In the rows, 128 means zero.
Each row of numbers belongs to one of the elements below and depends on some of the facts about them. Some rows are named. Which element is each other row?

Some facts about the elements:
ε gubol <- <270>,<438>,<911>,<85>,<1535>,<519>,<103>,<1410>,<305>,<1218>,<962>,<762>,<853>,<1505>,<947>,<138>,<462>,<718>,<1454>,<261>,<1148>,<1177>,<1178>,<1330>,<1228>,<1403>,<1532>,<52>,<513>,<720>,<1231>,<1533>,<857>,<965>,<446>,<1162>,<318>,<797>,<1029>,<920>,<1204>,<312>,<1319>,<1249>,<1130>,<1009>,<235>,<1000>,<847>,<924>,<1386>,<636>,<639>,<708>,<60>,<619>,<950>,<1220>,<1328>,<88>,<11>,<303>,<151>,<938>,<1385>,<1154>,<226>,<464>,<212>,<763>,<930>,<823>,<971>,<967>,<776>,<968>,<778>,<178>,<603>,<1213>,<798>,<203>,<413>,<45>,<1426>,<1092>,<84>,<1138>,<1488>,<1165>,<610>,<1187>,<225>,<1308>,<832>,<1229>,<440>,<287>,<329>,<664>,<1522>,<702>,<1279>,<641>,<71>,<841>,<66>
ε gruvagrak <- <748>,<1304>,<741>,<252>,<335>,<1382>,<515>,<622>,<1456>,<811>,<948>,<801>,<549>,<781>,<1513>,<432>,<112>,<1342>,<532>,<598>,<1071>,<1455>,<1361>,<74>,<576>,<1371>,<478>,<533>,<198>,<1322>,<1038>,<701>,<38>,<213>,<1099>,<165>,<184>
<438> ψ: <74>,<151>
<1410> ψ: <549>,<1177>,<1535>
<252> ψ: <213>,<305>
<962> ψ: <74>,<938>,<519>,<1330>
<462> ψ: <52>,<235>
<718> ψ: <971>,<184>
<1148> ψ: <857>,<1165>
<1178> ψ: <857>,<478>,<950>,<948>
<1228> ψ: <1249>,<225>,<947>,<1382>
<622> ψ: <967>
<513> ψ: <702>,<811>
<1231> ψ: <213>,<619>
<1533> ψ: <610>,<857>,<184>
<801> ψ: <225>,<1328>,<1330>
<965> ψ: <1505>,<948>
<446> ψ: <413>,<1154>,<1218>,<1304>,<619>
<318> ψ: <1220>
<1029> ψ: <1513>
<920> ψ: <1455>
<781> ψ: <938>,<967>,<198>,<664>,<1213>,<748>
<1319> ψ: <1426>,<701>
<432> ψ: <225>,<151>,<720>,<1308>
<1000> ψ: <261>,<971>
<847> ψ: <1130>,<335>
<924> ψ: <762>,<549>,<950>
<1386> ψ: <1505>,<853>
<708> ψ: <71>,<636>
<1342> ψ: <1403>,<748>
<532> ψ: <857>,<1532>,<1162>,<1304>
<60> ψ: <52>,<1513>
<1071> ψ: <478>,<138>,<811>,<1330>,<335>,<165>
<88> ψ: <1322>
<11> ψ: <38>,<1308>
<1385> ψ: <305>,<911>,<1162>
<226> ψ: <1455>
<464> ψ: <797>
<212> ψ: <203>,<112>,<930>,<270>,<1371>
<576> ψ: <1513>,<748>
<823> ψ: <1204>,<1177>
<776> ψ: <702>,<763>
<968> ψ: <312>,<1177>,<841>
<778> ψ: <103>
<178> ψ: <1505>,<1535>,<1218>
<603> ψ: <639>,<1330>,<797>
<798> ψ: <203>,<1162>,<1009>
<45> ψ: <303>,<1322>
<533> ψ: <1092>,<1535>,<151>,<1455>
<84> ψ: <38>,<1322>
<1138> ψ: <1218>
<1488> ψ: <1162>,<235>
<1187> ψ: <85>
<1229> ψ: <71>
<1099> ψ: <1038>,<832>
<287> ψ: <1456>,<1038>,<440>
<329> ψ: <641>,<741>,<832>,<701>,<841>
<1522> ψ: <1454>,<151>
<66> ψ: <1361>,<1426>,<1330>,<1279>
[<270>,<438>,<1535>,<519>,<1410>,<741>,<305>,<252>,<962>,<853>,<947>,<138>,<462>,<718>,<1454>,<1177>,<1178>,<1330>,<335>,<1228>,<1403>,<515>,<622>,<513>,<1231>,<948>,<801>,<857>,<549>,<446>,<1162>,<318>,<920>,<781>,<1319>,<1513>,<1130>,<432>,<1000>,<924>,<636>,<639>,<708>,<532>,<60>,<619>,<950>,<1071>,<1455>,<151>,<1385>,<1154>,<1361>,<226>,<464>,<74>,<763>,<930>,<823>,<1371>,<776>,<968>,<778>,<178>,<603>,<798>,<413>,<45>,<533>,<1092>,<84>,<198>,<1322>,<1138>,<1488>,<1038>,<610>,<701>,<1187>,<225>,<832>,<1229>,<1099>,<287>,<184>,<702>,<1279>,<641>,<71>] φ lata
[<911>,<748>,<1304>,<85>,<103>,<1218>,<762>,<1505>,<261>,<1148>,<1532>,<1382>,<52>,<1456>,<720>,<811>,<1533>,<965>,<797>,<1029>,<1204>,<312>,<1249>,<1009>,<235>,<847>,<1386>,<112>,<1342>,<598>,<1220>,<1328>,<88>,<11>,<303>,<938>,<212>,<576>,<971>,<967>,<1213>,<203>,<1426>,<478>,<1165>,<38>,<213>,<1308>,<440>,<165>,<329>,<664>,<1522>,<841>,<66>] φ bridekor

Known rows:
<1092>: [124 136 125 133 121 120 114 123 130 101 123 125 114 112 136 123 119 125
 143 141 126 117 124 143 124 137]
<1187>: [155 146 116 109 150 136 112  93 136 187 142  93  55 111 133 167 168 135
 155 127 133 117  66 125 135 177]
<1308>: [139  94 133 132 135 163 122 127 134  68 132 140 109 146 141 119 124 141
 126 115 127 140 134 137 151 125]
<801>: [147 154 136 119 116 129 121 131 123 174 146  99 150 131  95 118 121 137
 122 126 139 118 132 140 117 142]
<1328>: [125  96 134 137 137 152 129 125 132  73 130 144 114 139 141 124 132 136
 128 117 129 142 133 126 149 121]
<226>: [130 162 115 110 145 129 122 133 146 163 122 115 129 124 124 136 110 138
 129 130 127 113 116 134 127 140]
<1279>: [117 140 126 139 126 117 113 121 132  95 127 126 115 110 135 119 122 128
 146 143 129 115 124 138 124 137]
<1456>: [ 92 122 153 174 140 121 142 116 127  92 167 139 162 128  99 105 170 147
 130 119 162 144 147  83 140 115]
<74>: [140 129 145 140  92 121 116 122 104 119 145 109 138 119 107 107 129 122
 135 137 136 124 138 149 114 139]
<641>: [ 98 152 125 151 137 105 116 118 140  95 132 131 124 103 129 117 134 133
 151 145 137 112 125 119 125 134]
<462>: [130 153 115 104 133 121 135 134 133 179 109 119 131 120 130 149 110 123
 126 130 119 121 114 134 120 134]
<1038>: [ 97 157 145 167 120  95 122 114 122 114 160 118 157 104  95 100 153 137
 145 143 155 118 139 109 116 135]
<797>: [122  99 134 139 139 149 132 125 134  77 130 145 118 138 140 125 133 136
 128 117 130 143 132 122 148 120]
<464>: [129 162 116 112 145 129 120 132 147 156 124 116 126 125 124 134 110 140
 129 131 128 111 118 136 127 140]
<261>: [113  92 132 136 129 134 151 126 119 104 115 151 129 128 147 144 137 117
 125 118 123 153 127 111 140 111]
<1361>: [130 134 146 146  97 116 117 120 107 117 149 110 140 115 105 105 134 125
 137 138 141 122 138 141 115 138]
<762>: [114  99 133 141 139 140 139 125 128  86 126 149 123 133 142 133 138 130
 128 118 129 146 131 113 146 115]

Rows to name:
No name comes twice in this set of rows, the named rows included.
[162  89 135 121 132 185 106 130 137  56 135 132  95 159 140 110 110 147
 124 112 125 135 135 160 155 134] | <303>
[151 118 124 106 157 177 124 138 151 125 132 128 119 160 128 131 112 155
 112 103 129 135 128 134 155 130] | <11>
[102 109 133 150 149 136 137 122 137  79 134 150 127 129 136 126 145 139
 132 120 137 142 133 104 147 115] | <312>
[125  94 133 136 134 150 134 126 128  81 126 145 116 138 143 128 131 131
 128 117 126 145 132 124 146 118] | <938>
[125 106 122 110 141 140 163 136 124 162 107 144 138 139 142 163 128 119
 110 108 119 154 120 108 139 110] | <212>
[147 112 142 118 126 154 149 135 117 167 142 121 157 154 104 133 135 137
 103 101 138 151 137 118 138 122] | <1342>
[146 112 141 117 125 153 152 135 115 171 140 122 159 153 104 135 134 135
 103 101 137 151 137 117 137 120] | <576>
[110 172 116 123 154 116 126 129 152 158 127 120 135 117 120 135 122 141
 133 133 135 111 117 118 126 137] | <968>
[144 156 135 117 116 126 127 132 122 183 144 101 153 129  95 123 123 135
 120 126 139 120 130 136 116 141] | <533>
[153 154 135 115 114 135 119 131 123 173 146  97 148 134  95 116 117 138
 121 125 138 118 132 147 119 144] | <432>
[111 147 145 158 110 103 121 116 115 116 155 114 150 108  99 103 145 130
 142 141 149 120 139 121 115 136] | <741>
[146  84 134 137 144 156 123  86 121 108 149 122  45 125 149 159 190 131
 154 114 136 148  80 111 157 156] | <85>

Now the same elements, written a new way:
Some elements and their rows:
<1505>: [101 141 153 104 116 161 106 123 146 150  81 115 145 162 192 151 174 161
 119 190  78 111  85 136 114 143  99 121 163 152  98  72 119 105  72 118
 134 153 150 100 124 124 135 126  80 135 131 130  90 150 126 141  56]
<847>: [117 154 144 112 105 150  97 131 148 147  73 132 154 171 189 137 165 169
 117 185  83 122  63 151 106 150 120 128 148 158  88  79 134  95  71 117
 124 164 142  97 117 123 151 134  90 123 145 142  76 175 116 162  46]
<1308>: [ 85 147 150 109 117 152 115 115 157 145  85 123 138 157 194 149 179 152
 114 184  72 124  71 122 115 132 104 128 170 152 103  80 127 104  69 121
 144 159 143 101 121 122 118 122  89 121 152 122  92 160 135 135  59]
<1532>: [103 140 151 104 120 166 105 120 143 143  84 115 143 159 193 153 172 163
 116 188  84 107  86 141 113 141  98 121 169 147  96  71 118 106  77 117
 139 154 146 101 123 119 136 124  77 142 132 129  87 143 125 143  61]
<702>: [ 78 146 146 105 108 134 113 151 157 113  91 129 146 136 180 142 157 143
 150 160  47 114 100 157 125 199 137 141 143 150 119 102 135  85  76 128
 106 125 124 119 155 102 129 143  89 127  98 129  99 140 106 130  82]
<1130>: [ 78 143 145 102 108 132 115 146 155 110  92 132 146 137 180 144 155 143
 148 160  51 113  97 156 127 196 140 141 146 144 119 103 134  88  77 127
 110 126 122 116 155  98 126 142  87 127 103 127  96 138 108 126  85]
<603>: [ 98 150 133 100 100 112 105 139 154 100  86 157 155 151 178 137 141 149
 141 158  72 115  68 170 123 197 157 144 136 140 107 109 144  83  80 119
 112 139 112 106 146  84 141 147  90 122 121 131  80 162  98 140  81]
<513>: [ 98 152 136 103 100 119 101 147 152 110  84 155 158 148 182 132 143 150
 144 158  66 117  74 173 121 203 154 146 133 149 106 108 144  81  78 116
 106 139 111 110 148  89 147 151  94 125 110 134  82 161  93 144  78]
<832>: [ 89 127 147  76  99 103 125 128 147 107  87 138 152 160 165 158 143 143
 149 179  72  99  93 148 131 189 143 134 143 127 125  98 117  94  70 125
 111 123 146 106 158  82 121 135  66 128 108 121 101 144 117 108  88]
<60>: [111 149 129 102 101 119 103 139 154  69  92 150 150 151 168 143 135 157
 133 147  89 107  59 184 123 191 162 141 148 121  99 103 147  88  93 124
 123 134 103 105 143  76 138 138  81 131 135 135  70 149  93 148  92]
<432>: [ 94 135 130 111 115 103 124 109 135 140  94 177 176 156 190 131 136 102
 116 146  60 112  76 182 107 181 173 149 115 113 117 114 152 106  94 121
 128 147 118 104 125  96 130 132  85 123 122 136  89 163  83 142  88]
<45>: [ 68 149 128  96 111  97 111 101 159  98  93 187 144 138 199 138 147 128
 120 154  83 130  43 146 132 174 148 151 156 145 113 124 145  88  76 100
 139 161  89  99 137  62 123 140 103 115 143 106  81 175 112 119  93]
<778>: [127  86 119  65  55 138  76  72 244  90 127 175 172 146 209 156 115 174
 131 137 113 100 126 166 120 160 135 177 123 137 141  97 196  69  30 149
  88 159 128 150 114  51 168 154  71 136 120 117 128 161 133 174 106]
<178>: [100 143 132  93 103 114 101 128 142 105  86 163 158 150 184 140 139 150
 137 162  82 108  71 174 126 197 149 142 139 138 105 109 136  87  82 107
 115 143 108 104 146  74 150 148  87 133 110 127  78 157  94 135  84]
<184>: [ 83 121 144 108 129 133 122 115 122 162  97 151 173 140 198 140 148 105
 126 152  46  98 119 180 110 191 145 140 122 120 123 101 134 111  94 121
 121 134 128 115 137 107 138 133  79 145  81 135 103 128  83 133  90]
<318>: [ 70  64 154 117  97  66  91 148 177  75  71 138 167 142 200  84 119 143
 135 128 118 117  57 195 123 164 151 175 110 201  85  71 135 143  76 154
 105 142  80 111 191  38 108 134  55 147  88 135  70 143 155 140  55]
<1231>: [104 141 131  92 106 119  98 126 138  98  88 163 154 147 186 142 139 152
 133 160  91 104  71 180 128 195 147 140 144 135 103 107 134  90  86 104
 121 144 103 100 144  68 153 147  83 141 108 127  75 149  91 136  89]

Which element is each row?
No name comes twice in this set of rows, the named rows included.
[ 86 129 147  80 100 107 124 129 148 107  88 137 151 156 167 157 145 142
 149 177  69 101  93 150 131 188 140 134 145 131 124  99 120  93  71 125
 111 124 142 108 158  84 122 136  69 127 109 120 102 143 115 111  89] | <641>
[ 69  64 173 128 109 113  99 140 180 117  68  90 153 152 206  96 154 153
 116 154 115 119  71 156 111 109 103 157 135 211  79  36 118 162  68 167
 125 152 123 108 168  87  91 110  49 150 110 137  82 136 187 147  26] | <1220>
[ 94 149 152 111 113 158 113 128 157 143  82 113 140 160 187 149 177 158
 120 185  69 120  80 130 112 139 106 125 164 153 100  75 127 101  69 128
 134 151 151 104 124 129 120 123  83 123 146 131  93 156 132 143  54] | <1328>
[ 67 148 146 107 124 143 121  90 159 143  90 142 130 149 205 149 183 137
 101 182  78 132  56 107 120 118 100 132 181 154 107  89 127 106  67 111
 160 172 130  96 115 112 105 117  97 116 167 107  93 168 144 122  67] | <303>
[119 147 144 106 111 154  90 121 135 153  73 138 156 167 200 139 164 172
 114 189  94 113  69 158 108 152 110 125 151 159  85  78 126  99  75 102
 130 168 135  95 116 114 164 137  87 138 130 137  73 167 110 159  50] | <1533>
[109 143 148 106 118 167 108 123 149 121  87 110 137 161 184 155 171 167
 113 180  88 107  78 145 111 136 105 120 174 135  94  69 123 108  82 125
 144 148 145 100 122 120 128 118  74 139 147 131  83 139 125 148  64] | <235>
[ 82 128 143 109 119 116 137 120 138 144  99 145 168 151 179 143 145 101
 128 152  41 103 107 169 110 182 161 143 121 108 129 103 141 110  90 136
 121 127 141 115 136 112 113 125  73 129 108 136 107 137  95 131  90] | <1361>
[105 139 131  93 107 120  98 124 139  89  89 162 156 147 185 143 136 153
 132 156  94 102  69 182 127 194 148 140 148 132 102 106 135  91  88 106
 123 143  99 102 143  68 151 144  82 142 113 126  73 146  92 136  92] | <1385>
[ 80 139 144  96 106 122 118 140 156 103  92 133 145 143 174 149 152 141
 147 163  58 111  93 153 128 191 142 139 147 137 120 101 131  90  75 127
 114 124 128 113 155  93 121 138  81 125 110 124  99 140 112 121  87] | <1279>
[101 136 132 112 114 110 119 121 132 145  91 169 179 158 186 130 136 109
 123 148  55 106  86 189 104 190 174 148 108 117 114 110 151 103  94 124
 119 143 123 108 129 103 138 135  84 128 113 144  90 158  79 150  84] | <1071>
[ 83 122 141 104 122 119 131 113 131 150  97 152 171 150 187 144 145 102
 126 153  47  99 110 170 112 183 155 141 122 110 127 103 135 111  91 128
 123 131 136 112 137 106 122 126  73 135  99 134 105 135  91 129  92] | <549>
[ 80 144 141 101 108 128 119 145 162  93  95 132 141 140 174 148 152 142
 144 156  58 112  90 155 127 188 142 140 152 135 118 102 136  89  81 130
 116 123 122 114 153  94 116 137  82 125 116 126  96 137 110 126  90] | <519>
[ 74 149 130  96 109  99 110 106 157  99  92 183 147 140 196 138 146 131
 124 155  81 127  48 151 133 178 150 150 152 144 113 122 144  88  77 102
 135 158  92 101 138  65 126 141 101 116 139 110  81 174 109 121  92] | <84>
[ 79 134 146 119 134 143 135  82 142 183  93 145 156 160 204 144 174 104
  89 171  59 121  77 133  99 114 121 133 150 123 113  85 137 124  83 125
 160 167 150  99  98 137 103 107  87 121 157 126  99 163 123 139  65] | <38>

The same elements again, as new rows of numbers:
Known rows:
<823>: [109 117  94 159  97 159 120 136 110 126 109 134  84 122 141 122 106 151
 152 127 154 133  58 123 139 149 153]
<762>: [127 138 129  92  90 130 117 106 148 161 148 131  81  77 122 133 138 162
 135 126 123 147 189 152 109 135 155]
<1187>: [126 128 108 162 149 141 133 135 115 113 133 132 152 149 142 102 114 106
 144 131 125 125  97 104 141 102 114]
<112>: [110 188 174 108 151  83 116 127 139 142 142 175 187 122 107 157 130 144
 109 139 111 146 185 103 115 158 117]
<66>: [103 103 131  91 118 155  95  57 118 122 131 135 102 102 163 110 155 163
 179 158 119 135 195  93 144 179 156]
<1165>: [143 161 135 127 129 117 120 107 147 154 165 135 142  90 126 113 147 134
 121 141 112 161 208 129 113  88 106]
<781>: [158  76 158 143 130 144 118 162 129 109  61 154 180 171 154 110  83  56
 115 164 133 167  47  87 163 155 126]
<1154>: [136 143 105 142 134 127 136 158 143 141 142 114  94 111  99 116  96 128
 101 111 155  99 111 162 136 118 141]
<71>: [130 110  98 127 150 120 131 148 123 120 138 108 111 110 115 135 126 156
 137  86 133  81  93 163 122 127 117]
<1522>: [ 94 116 133  58  75 166 136  82 115 127 106 142  91 118 121  96 138 124
 177 142 141 134 202 141 151 167 160]
<622>: [145  70 150 123 142 129 122 170 137 109  65 141 130 134 131 142  78 114
 103 124 143 129  55 135 145 186 151]
<776>: [145 116 119 175 159 142 120 114 114 117 138 111 143 151 154 123 126 106
 130 155 137 123 107  82 157  93 108]
<60>: [138  82 100 129 156 151 120 129 136 103 113 155 123 106 131  75  70 107
 151 123 142 103  97 155 159 149 152]
<464>: [132  88 117 134 152 144 122 116 118 106 119  95  99 133 141 125 131 145
 133 126 134  86 106 124 145 145 151]
<938>: [125  62 139  57 117 129 122 123 157 117 128 107 118  92 130 107 142 130
 156 104  95 149 192 192 106 141 139]
<1456>: [ 81 149 144  86 102  91 110 125 132 135 123 172 134 108 124 194 129 207
 134 114 126 140 143 139  89 210 145]
<252>: [132 160 150 155 155 109 118 150 138 134 105 162 120 133  99 146  85 134
  88 152 164  99  88 102 162 192 168]

Rows to name:
No name comes twice in this set of rows, the named rows included.
[ 77 128  97 117  82 149  79  60 109 129 126 179 107  84 168 136 120 212
 201 144 130 152 140  97 128 186 168] | <329>
[114 107 121  76 109 115 110  93 137 122 140 107 114  93 145 156 167 202
 167 108  97 129 165 139  89 156 127] | <1426>
[148  69 152 118 139 122 129 191 151 115  74 121 139 131 122 156  87 116
  99 106 123 132  79 166 124 173 142] | <198>
[135 125 143 120  91 120 165 190 131 133  79 102  93 160  89 185 127 142
  83 103 161 121  64 173 110 161 149] | <1455>
[172 116 167 163 159  93 129 168 137 133 137  70 136 175 135 182 150 119
  56 143 112 136  81 110 114 111 102] | <335>
[106  96 128  75 127 146 100  95 145 126 108 171 133  80 140  85 107 133
 174 121 115 146 196 159 137 173 161] | <1029>
[144 118 173 154 131 134 142 131 100 113  76  98 143 203 136 147 138  90
  97 169 131 139  80  65 156 150 125] | <801>
[151  53 126 125 131 159 120 111 122  97  90 102  95 136 150 105 124  94
 148 136 137 114 102 115 164 146 157] | <962>
[158 103 162 126 126 110 157 183 121 118  96  89 151 190 117 171 141  82
  82 127 113 150  68 139 113 122 106] | <74>
[110 139 150 106 147  98 142 173 116 121  90 107 125 154  84 161 133 154
 102  95 151  67 101 153 113 180 130] | <1322>
[125 105 121 114 142 131 145 141 109 104 120  85 103 136 114 116 142 130
 136 104 140  62 107 149 133 127 135] | <947>
[118 156 131 187 116 124 117 141  99 122 101 155 162 169 154 178  99 167
 114 137 137 160  15  55 125 160 119] | <1099>
[125 125  96 186 132 140 118 110 103 113 131 122 145 152 166 129 128 136
 151 136 117 135  61  82 132 107 107] | <1319>

